Read these off the grid that follows. Rows and columns are numbered from 1.
1) Find the entry directly above 45.
2) Find the top-right entry.
3) Find the entry in row 3 and column 2.
4) Find the bottom entry of the column that holds the smallest entry.
5) Find the entry at row 2, column 1.
6) Find the entry in row 1 and column 2.
7) Find the entry in the top-left corner.
8) Find the entry in the bottom-left corner.
[[ 17  21  31 -33 -21 -15   2  28 -19 -28  23 -24  -8  -7   6]
 [ 89   3  40 -51 -69 -42 -24  23 -66  12  25 -46   0 -54   2]
 [ 74 -35  23  22  -6 -44 -30   1 -88  72  38  40  22 -80  -1]
 [ 53 -12  51  48  11 -19 -33  21 -64  56  42  33  11 -71  13]
 [ 29   3  38 -31 -19 -14 -14  21 -34   5  32   0   0 -27  -5]
 [ 97  -4  17 -34 -64 -48 -32  -9 -86  41  36 -12  11 -88 -12]
 [ 27   2  40  30  -1   8 -32  18 -23  34  26   6   5 -39   5]
 [ 98 -10  58 -17 -38 -43 -38   6 -86  60  38  26  17 -94 -13]
 [ 52   6   7 -48 -51 -35  -2   2 -42 -13  15 -44 -13 -32   9]
 [ 33 -22  20  45  12  -7 -29   0 -45  52  29  24   2 -56  14]
 [ 27   7   9  10 -13  -5 -15  -5 -17  19   8   4   8 -31  -6]]
1) -48
2) 6
3) -35
4) -31
5) 89
6) 21
7) 17
8) 27

data = [-10  17 -44 -78  77  13 -25 -60  -6]
The 2nd entry from the right -> -60
Report the 2nd entry from the left.
Answer: 17
The entry just right of the smallest entry is 77
Report the entry just right of the largest entry.
Answer: 13

W =
[[ -7  19   2  -6  12]
 [ 61  15 -79  60  -4]
 [-31 -14   7 -14 -42]
 [-36 -21   0  28  10]
 [-37   0   5  27   2]
 [-44   7  37 -34 -25]
 [ 26 -14   1  54  32]
 [-25   6  49  47  58]]
Indices start at 1.
The entry just right of the smallest entry -> 60
The entry just left of 27 -> 5
Report the top entry of the column that holds the largest entry.
Answer: -7
The entry at row 3, column 1 -> -31
Report the entry in row 2 and column 1.
Answer: 61
The entry in the bottom-right corner is 58
The top entry of the column that holds the smallest entry: 2
The entry directly above 5 -> 0
Report the entry in the bottom-left corner.
Answer: -25
Report the entry just left of 1.
Answer: -14
Report the entry just right of -31.
Answer: -14
Report the bottom entry of the column that holds the smallest entry.
Answer: 49
The entry directly above -44: -37
Report the entry in the top-right corner.
Answer: 12
The entry directly above 28 -> -14
The entry just left of the smallest entry: 15
Report the entry in row 3 and column 3.
Answer: 7
The entry at row 1, column 2 -> 19
The entry in row 2 and column 3 is -79

Questions about the row below.
1) Give the third entry.
2) Give the 2nd entry from the end.
3) Give the third entry from the right.
4) Give the entry just right of 52.
array([ 74, -20,  18,  24,  47,  13,  52,  32])
1) 18
2) 52
3) 13
4) 32

M =
[[-42  26  62 -20   7  27  61  13  41  30]
 [  6  76  82  59  59  63   3  53  31  73]]
Indices start at 1.
The top-right entry: 30
The entry in row 1 and column 2 is 26
Read off the entry just left of 13.
A: 61
The entry in the top-left corner -> -42
Read off the entry directly above 53.
A: 13
The entry just right of 6: 76
The entry directly below the smallest entry -> 6

Questions about the matrix below. Indices start at 1.
1) Read off the bottom-left entry.
2) Read off the entry directly below 36.
3) Read off the minimum.
4) Read off the entry at row 1, column 1.
5) Read off the entry at row 2, column 1.
6) Read off the entry at row 1, column 3.
7) Read off the entry directly above the centre entry.
8) Read off the entry in row 1 and column 2.
[[-48  25  15  13 -17 -26  36   0  -6 -48  19]
 [ -2 -11  21 -14  43 -41  28 -48   9 -18   9]
 [ 30 -58  28  16  21  10 -30   1  30  25   3]
 [ 42  45 -49 -55 -11 -21  42 -17  40 -22  66]
 [-12  11 102  35  41 -61  -9  38 -29  48 -41]]
1) -12
2) 28
3) -61
4) -48
5) -2
6) 15
7) -41
8) 25

grid = array([ 277,  509, -617, -135, -788, -539])
The maximum -> 509
What is the first entry from the left?
Answer: 277
The third largest entry: -135
What is the entry just right of the largest entry?
Answer: -617

X =
-24   19   92  -20  -46
-31   33   75   28  -55
 58    3   17   48   37
 48  -41  -94   59  -20
-21  -18   48    8  -65
-66  -27  -17   88  -37
-43   30  -12  -60   53
-43  -62   77  -11  -76
 61   29   74   16   31
-86   -6  -11  -98   23
-23  -34   44  -46   28
Rows and columns are numbered from 1.
Read off the entry in row 1 and column 3.
A: 92
Read off the entry at row 3, column 1.
A: 58
The entry at row 1, column 1 -> -24
Read off the entry directly above the smallest entry.
A: 16
Read off the bottom-left entry.
A: -23
The entry at row 2, column 1 -> -31
Read off the entry just left of the smallest entry.
A: -11
The centre entry: -17
Read off the entry just left of 59.
A: -94
Read off the entry just right of 17.
A: 48
The entry just right of -12 is -60
The minimum is -98
The entry directly below the centre entry -> -12
Read off the entry in row 3 and column 3.
A: 17
Read off the entry just left of 77.
A: -62
The bottom entry of the column that holds the smallest entry: -46
The entry just right of 61 -> 29
The entry just right of the largest entry: -20
The entry directly below -55 -> 37
The entry directly below -66: -43
The entry directly below 92: 75

Read these off the matrix that follows. Rows and columns are numbered from 1.
1) Give the entry at row 1, column 3.
2) Give the entry at row 2, column 1.
3) Give the top entry of the column that holds the smallest entry.
4) Give the entry directly above the smallest entry.
5) Give the entry in row 1 and column 1.
6) Give the entry in the bottom-left corner.
7) Give the entry in row 3 and column 3.
8) Give the bottom entry of the column that holds the smallest entry.
 12   -6   -2   24   -3   30
 75   59  -23   42   41   71
 82   93   57    7   90   83
 45   40   96  -33   66   60
1) -2
2) 75
3) 24
4) 7
5) 12
6) 45
7) 57
8) -33

Read these off the row that follows.
1) Give the second entry.
2) Give the last entry.
3) Give the 4th-last entry.
4) Give the second entry from the right.
5) Give the entry just left of the smallest entry.
array([7, 8, 8, 2, 7, 9, 5, 6, 1, 5])
1) 8
2) 5
3) 5
4) 1
5) 6
